array([[ 4.00,  2.49, -4.69, -0.10,  1.36,  2.29, -6.25, -3.82,  2.18,
         2.49,  4.42, -2.02,  4.00],
       [ 5.64,  3.21, -5.18, -0.04,  2.27,  2.06, -7.15, -3.21,  3.52,
         2.41,  4.35, -2.94,  2.05]])
|
array([[ 5.64,  3.21, -5.18, -0.04,  2.27,  2.06, -7.15, -3.21,  3.52,
         2.41,  4.35, -2.94,  2.05],
       [ 4.00,  2.49, -4.69, -0.10,  1.36,  2.29, -6.25, -3.82,  2.18,
         2.49,  4.42, -2.02,  4.00]])

array([[-3.00,  0.67, -6.05,  4.44,  2.33],
       [ 2.46, -1.88, -3.63, -1.28,  3.74],
       [ 1.92,  2.28, -3.68,  2.68, -2.10],
       [ 4.07, -1.67, -0.44,  3.77, -4.46]])
|
array([[ 1.92,  2.28, -3.68,  2.68, -2.10],
       [-3.00,  0.67, -6.05,  4.44,  2.33],
       [ 4.07, -1.67, -0.44,  3.77, -4.46],
       [ 2.46, -1.88, -3.63, -1.28,  3.74]])

array([[-1.87, -1.86, -0.82, -0.44,  2.70,  6.63,  0.15,  1.03, -0.55,
         3.26,  2.61,  0.19],
       [-1.91, -3.82,  3.62, -0.29, -0.60,  7.79, -3.24, -0.76,  2.83,
         0.01, -2.74, -1.82],
       [-4.18, -4.74,  2.63, -0.37, -3.73,  6.34,  2.23, -0.18,  5.14,
         0.04, -0.80, -0.61],
       [-2.51, -0.72,  1.71,  0.14,  0.60,  6.86, -2.32,  0.44,  1.16,
         1.51, -0.30, -0.95],
       [-2.48, -3.93,  3.19, -1.72, -5.13,  4.96, -0.58,  0.46,  3.13,
         0.08,  6.29,  1.63],
       [-5.91, -0.24,  1.06, -0.04, -4.90,  4.50,  3.75,  1.32,  4.99,
         0.71,  3.02,  1.09]])
|
array([[-5.91, -0.24,  1.06, -0.04, -4.90,  4.50,  3.75,  1.32,  4.99,
         0.71,  3.02,  1.09],
       [-2.51, -0.72,  1.71,  0.14,  0.60,  6.86, -2.32,  0.44,  1.16,
         1.51, -0.30, -0.95],
       [-1.87, -1.86, -0.82, -0.44,  2.70,  6.63,  0.15,  1.03, -0.55,
         3.26,  2.61,  0.19],
       [-1.91, -3.82,  3.62, -0.29, -0.60,  7.79, -3.24, -0.76,  2.83,
         0.01, -2.74, -1.82],
       [-2.48, -3.93,  3.19, -1.72, -5.13,  4.96, -0.58,  0.46,  3.13,
         0.08,  6.29,  1.63],
       [-4.18, -4.74,  2.63, -0.37, -3.73,  6.34,  2.23, -0.18,  5.14,
         0.04, -0.80, -0.61]])

array([[-1.34, -0.62, -1.36,  1.11,  1.96, -0.44],
       [-4.36,  0.30, -1.54,  5.03, -1.33,  0.71],
       [-0.49, -5.37,  4.89,  6.89, -2.33, -1.36],
       [ 0.47, -1.30, -0.18,  3.09,  1.30,  2.05],
       [-1.13, -0.93, -0.36,  0.82,  1.68, -0.09]])
|
array([[-4.36,  0.30, -1.54,  5.03, -1.33,  0.71],
       [-1.34, -0.62, -1.36,  1.11,  1.96, -0.44],
       [-1.13, -0.93, -0.36,  0.82,  1.68, -0.09],
       [ 0.47, -1.30, -0.18,  3.09,  1.30,  2.05],
       [-0.49, -5.37,  4.89,  6.89, -2.33, -1.36]])

array([[-4.93, -2.79,  0.25,  0.37, -3.63, -1.95,  4.35],
       [ 0.80, -0.94, -0.67, -2.07, -5.05, -1.04, -5.93],
       [-0.38, -0.67, -4.07,  1.94, -6.23, -0.83,  2.85],
       [-3.85, -2.09, -1.31,  1.55, -4.34, -1.68,  4.85],
       [ 1.06, -0.12, -4.51,  1.42, -6.56, -0.50,  1.12],
       [-4.90, -3.53,  2.81, -2.87, -3.22, -2.25, -0.62],
       [-0.68, -1.77,  0.88, -3.04, -4.43, -1.42, -5.76]])
|
array([[ 1.06, -0.12, -4.51,  1.42, -6.56, -0.50,  1.12],
       [-0.38, -0.67, -4.07,  1.94, -6.23, -0.83,  2.85],
       [ 0.80, -0.94, -0.67, -2.07, -5.05, -1.04, -5.93],
       [-0.68, -1.77,  0.88, -3.04, -4.43, -1.42, -5.76],
       [-3.85, -2.09, -1.31,  1.55, -4.34, -1.68,  4.85],
       [-4.93, -2.79,  0.25,  0.37, -3.63, -1.95,  4.35],
       [-4.90, -3.53,  2.81, -2.87, -3.22, -2.25, -0.62]])

array([[-0.94,  4.65, -1.83, -0.70],
       [-4.78,  6.70,  2.30, -0.84],
       [ 0.80,  4.73,  1.63, -0.85],
       [-1.16, -1.17,  1.08, -4.12],
       [ 2.93,  2.43, -3.22, -5.07],
       [-1.93, -4.34, -2.08, -5.73],
       [-2.65, -2.60, -0.16,  1.41],
       [-1.28, -3.52,  3.03,  0.35],
       [ 6.01, -1.42,  1.37,  1.87],
       [ 2.25, -6.69,  3.20, -1.04],
       [-3.59,  6.62,  1.48,  1.75],
       [-1.05,  3.51,  0.89,  3.74]])
|
array([[-4.78,  6.70,  2.30, -0.84],
       [-3.59,  6.62,  1.48,  1.75],
       [ 0.80,  4.73,  1.63, -0.85],
       [-0.94,  4.65, -1.83, -0.70],
       [-1.05,  3.51,  0.89,  3.74],
       [ 2.93,  2.43, -3.22, -5.07],
       [-1.16, -1.17,  1.08, -4.12],
       [ 6.01, -1.42,  1.37,  1.87],
       [-2.65, -2.60, -0.16,  1.41],
       [-1.28, -3.52,  3.03,  0.35],
       [-1.93, -4.34, -2.08, -5.73],
       [ 2.25, -6.69,  3.20, -1.04]])
